Below is a small trained network, with its code and all its weights. Each question gives an input and a target symbol and asks what happens when units are switched off, that is, made to give their printed mean instead of their output.

import numpy as np


def w(rows, s, z=0):
    codes = np.array(rows[::2]) - 128.0
    scale = np.full(codes.shape[1], s)
    scale[-1] = z or s
    return codes * scale


def norm(h):
    return h / np.sqrt((h * h).mean(-1, keepdims=True) + 1e-5)


def f(y):
    return y / 2 * (1 + np.tanh(0.7978845608 * (y + 0.044715 * y**3)))


def softmax(a):
    e = np.exp(a - a.max(-1, keepdims=True))
    return e / e.sum(-1, keepdims=True)


def log_softmax(a):
    a = a - a.max(-1, keepdims=True)
    return a - np.log(np.exp(a).sum(-1, keepdims=True))


def net(x, mask):
    ids = ['ΘΛΠΩγεμξστ'.index(c) for c in x.split()]
    T = len(ids)
    res = E[ids] + P[:T]
    r = norm(res)
    for j in range(3):
        rows = slice(4 * j, 4 * j + 4)
        q, k, v = (r @ M[0][rows].T for M in (Q, K, V))
        z = softmax(np.where(np.tri(T) > 0, q @ k.T / 4**0.5, -1e9)) @ v
        o = O[0][rows]
        res = res + np.where(mask[j], z, o[:, -1]) @ o[:, :-1]
    y = f(norm(res) @ A[0][:, :-1].T + A[0][:, -1])
    res = res + np.where(mask[3:7], y, B[0][:, -1]) @ B[0][:, :-1]
    return log_softmax(norm(res)[-1] @ U[:, :-1].T + U[:, -1])


Q, K, V, O, A, B = {}, {}, {}, {}, {}, {}
E = w([
[95,111,117,98,96,136,105,91,95,88,134],'Θ',
[149,100,144,101,131,119,119,115,168,101,146],'Λ',
[107,128,109,140,169,135,156,103,143,114,143],'Π',
[103,134,151,135,106,136,133,111,138,150,157],'Ω',
[110,46,209,167,112,182,51,72,183,255,32],'γ',
[89,126,118,97,125,99,131,123,136,153,142],'ε',
[120,105,153,151,111,83,135,152,123,64,128],'μ',
[108,70,148,146,128,117,151,110,119,84,144],'ξ',
[129,87,119,122,104,86,134,124,100,134,146],'σ',
[108,108,139,132,152,102,101,136,117,132,170],'τ',
],0.007)
P = w([
[192,222,127,23,135,254,244,251,22,133,228],'0',
[154,178,118,93,143,194,185,157,78,137,183],'1',
[137,173,137,104,133,165,180,143,87,141,161],'2',
[120,173,132,112,128,146,161,131,111,150,169],'3',
[118,170,133,125,133,127,148,116,119,150,163],'4',
[122,172,136,138,138,117,131,97,121,156,161],'5',
[115,163,133,150,139,109,135,85,130,159,152],'6',
[112,170,122,159,141,90,118,75,135,163,143],'7',
[99,161,128,180,141,80,100,55,137,159,142],'8',
[94,142,122,195,140,78,85,43,138,171,129],'9',
[82,145,120,205,146,74,72,31,145,186,108],'10',
[89,139,112,217,148,60,57,24,170,178,112],'11',
],0.0022)
Q[0] = w([
[150,168,127,95,117,126,139,208,128,167,102],'h1',
[172,139,118,102,150,182,101,147,120,138,91],'h1',
[135,226,94,154,138,198,114,193,97,209,65],'h1',
[108,125,136,164,79,44,139,133,111,122,122],'h1',
[130,113,154,117,178,135,196,127,189,22,129],'h2',
[136,71,147,196,73,23,5,127,76,145,185],'h2',
[187,60,190,33,84,56,41,93,156,136,228],'h2',
[82,86,92,151,229,111,176,43,169,115,207],'h2',
[143,151,54,163,116,129,116,193,67,125,17],'h3',
[83,164,64,184,132,146,149,174,44,168,31],'h3',
[2,120,125,129,197,132,154,54,148,162,220],'h3',
[192,119,123,40,102,149,123,166,99,115,88],'h3',
],0.0051)
K[0] = w([
[163,152,114,133,180,161,198,171,162,118,168],'h1',
[122,190,79,137,131,88,164,160,100,90,163],'h1',
[215,193,92,90,135,152,176,151,135,99,183],'h1',
[140,150,144,127,140,185,103,122,195,145,77],'h1',
[91,142,69,200,137,106,196,176,42,95,118],'h2',
[139,77,189,167,109,90,33,111,191,129,2],'h2',
[77,101,165,162,108,99,60,108,92,187,70],'h2',
[69,147,43,210,213,150,149,70,135,145,85],'h2',
[166,128,115,50,110,147,176,199,120,87,202],'h3',
[168,129,159,61,118,150,157,203,150,106,167],'h3',
[148,77,172,163,135,150,48,88,191,167,29],'h3',
[131,155,82,148,156,121,223,116,123,75,214],'h3',
],0.0057)
V[0] = w([
[169,105,174,145,126,187,80,60,78,132,102],'h1',
[204,148,78,159,100,122,33,156,50,187,120],'h1',
[145,108,154,155,168,191,118,195,156,223,120],'h1',
[169,41,124,214,134,75,163,153,120,136,135],'h1',
[219,111,135,99,111,240,136,139,105,179,86],'h2',
[125,115,99,252,139,93,90,49,137,132,116],'h2',
[66,90,146,76,176,151,118,50,192,203,113],'h2',
[128,139,186,114,184,198,96,195,135,106,167],'h2',
[118,128,130,94,92,39,165,94,136,96,224],'h3',
[143,184,96,173,151,204,218,121,95,126,182],'h3',
[15,121,153,162,73,80,135,143,61,164,144],'h3',
[85,87,58,85,228,110,83,155,64,79,113],'h3',
],0.0032)
O[0] = w([
[35,191,102,115,175,211,109,51,106,153,163,138],'h1',
[116,196,177,60,150,86,114,59,172,170,200,15],'h1',
[150,188,156,155,186,73,70,173,125,216,115,81],'h1',
[142,136,143,186,190,104,251,124,175,102,147,127],'h1',
[45,108,84,97,150,112,149,95,246,114,77,42],'h2',
[140,164,189,41,121,184,148,177,111,166,191,139],'h2',
[167,223,54,102,132,170,134,234,121,142,80,251],'h2',
[99,163,196,208,161,150,51,91,151,65,56,123],'h2',
[103,226,87,173,191,138,90,71,128,225,92,241],'h3',
[142,166,175,55,117,163,149,148,170,218,166,137],'h3',
[137,74,162,112,196,149,114,108,34,155,49,187],'h3',
[112,246,94,67,166,99,140,168,65,57,184,79],'h3',
],0.0029,0.0024)
A[0] = w([
[79,188,98,123,129,99,148,101,143,182,62,7],'n1',
[178,144,140,105,124,119,99,90,254,66,105,90],'n2',
[114,76,103,93,15,66,134,146,132,139,103,38],'n3',
[137,61,212,136,15,88,106,81,136,82,139,42],'n4',
],0.0047,0.0014)
B[0] = w([
[242,57,124,128,136,126,88,150,95,67,84,168],'n1',
[126,128,33,253,124,131,109,120,62,159,165,251],'n2',
[131,176,119,140,202,120,195,55,118,169,159,142],'n3',
[191,213,114,83,61,101,117,178,169,109,116,181],'n4',
],0.0045,0.0016)
U = w([
[61,151,96,46,89,169,85,55,92,81,116,100],'Θ',
[152,136,47,253,92,122,79,88,135,120,161,164],'Λ',
[126,5,172,163,150,197,202,154,86,51,148,63],'Π',
[130,247,122,83,104,214,197,204,130,211,159,216],'Ω',
[122,101,200,155,100,196,106,93,161,216,70,110],'γ',
[127,132,120,94,173,45,218,22,132,198,143,178],'ε',
[84,203,217,163,215,87,41,120,87,133,145,38],'μ',
[171,149,194,129,74,59,140,168,147,51,129,249],'ξ',
[210,75,74,71,180,99,93,173,85,99,52,74],'σ',
[32,69,112,108,156,90,99,200,206,138,150,67],'τ',
],0.0054,0.0018)

Each question gives the input, a string of symbols that net reads in full, and the target symbol t.
The units are the heads (4 rows each of Q, K, V and O) and the neurons (one row each of A and B). Each row of codes is followed by its name. A weight is (code - 128) times the scale printed after its matrix; where a second scale follows, it is the last column's (O, A, B and U).
mask holds one flag per unit, heads first, then neurons. A switched-off unit (its flag False) gives its mean, the last column of its rows in O or B, instead of its output. The means were averaged over made-up inputs and are rounded, as every weight is.
A unit's drop is (log p(t) with every unit on - log p(t) with that unit switched off) / (log p(t) with every unit on - log p(t) with every unit switched off).
The circuit of an input: a set's keep is (log p(t) with only the set's units on - log p(t) with every unit switched off) / (log p(t) with every unit on - log p(t) with every unit switched off). Starting from all 7 units, units are removed one at a time, each time the one whose removal leaves the highest keep (on an exact tie, the one counted first), for as long as the keep stays at least 0.8.
units of the circuit, in order: the units of the circuit, biggest drop first
unit that matters most: the unit with the biggest drop
top k neurons: the k neurons with the biggest drops, biggest first
which heads matter: for each layer, one digit per head in row order, 1 if its drop is at least 0.15 and else 0, layers parted by /
input Λ Θ Π Λ ε ε Λ, target σ: which heads matter -> 111
input γ Θ σ μ Θ ε, target ε: which heads matter -> 011
input Λ ξ ε Λ Λ, target Λ: which heads matter -> 000
input Π σ Λ Π Ω, target γ: which heads matter -> 001
input Π σ Λ Λ Π Ω Λ Ω Λ, target γ: which heads matter -> 011
input Λ Λ Π Λ σ, target ε: which heads matter -> 000
input τ τ Ω Λ Ω Λ Λ Θ Λ, target Θ: unit that matters most -> h1
input Λ μ Λ, target ξ: units of the circuit, in order -> (h2, n4)
input τ ε Π Π σ ε Λ Λ Λ Λ σ μ, target ξ: which heads matter -> 110
input Λ τ σ Λ Λ ε ξ σ τ Λ τ Λ, target μ: units of the circuit, in order -> (h2, h3, n1)
input Λ Π Λ, target Ω: which heads matter -> 001
input Λ Ω γ ε Π, target Π: which heads matter -> 001
input Λ σ Λ ε Λ Λ Θ γ Ω μ, target μ: top 2 neurons -> (n2, n4)
input Ω γ Π σ Ω Ω Λ Ω Λ Π Π Π, target Π: units of the circuit, in order -> (h3, h2)
input Π τ Ω Π Π Π, target Ω: which heads matter -> 011
input Θ Λ τ Λ Λ Λ, target Λ: unit that matters most -> n2
input σ σ Π Π τ Λ ε σ Λ, target ε: units of the circuit, in order -> (h2, h3, n1, h1)
input Ω ε σ σ Π Λ Λ Π Π Π Λ ξ, target Π: which heads matter -> 110
input Λ Π σ Θ σ Ω, target γ: which heads matter -> 001
input σ Λ σ Π γ ξ μ Λ ε Ω, target Ω: top 3 neurons -> (n4, n3, n2)
input γ Π Θ Π Ω ξ Θ ξ, target ξ: which heads matter -> 001
input Π Λ γ σ Λ Ω τ Λ Ω, target Ω: unit that matters most -> h3
input Π ε Λ Λ ξ Λ, target Π: units of the circuit, in order -> (h1, h3, h2, n4)
input τ Λ Λ τ Λ, target μ: units of the circuit, in order -> (h3, h2)
input τ Π Θ Θ Λ Π, target Θ: top 2 neurons -> (n2, n3)
input Λ σ Λ ξ Π Π Λ Λ ξ Λ, target Π: top 2 neurons -> (n4, n2)
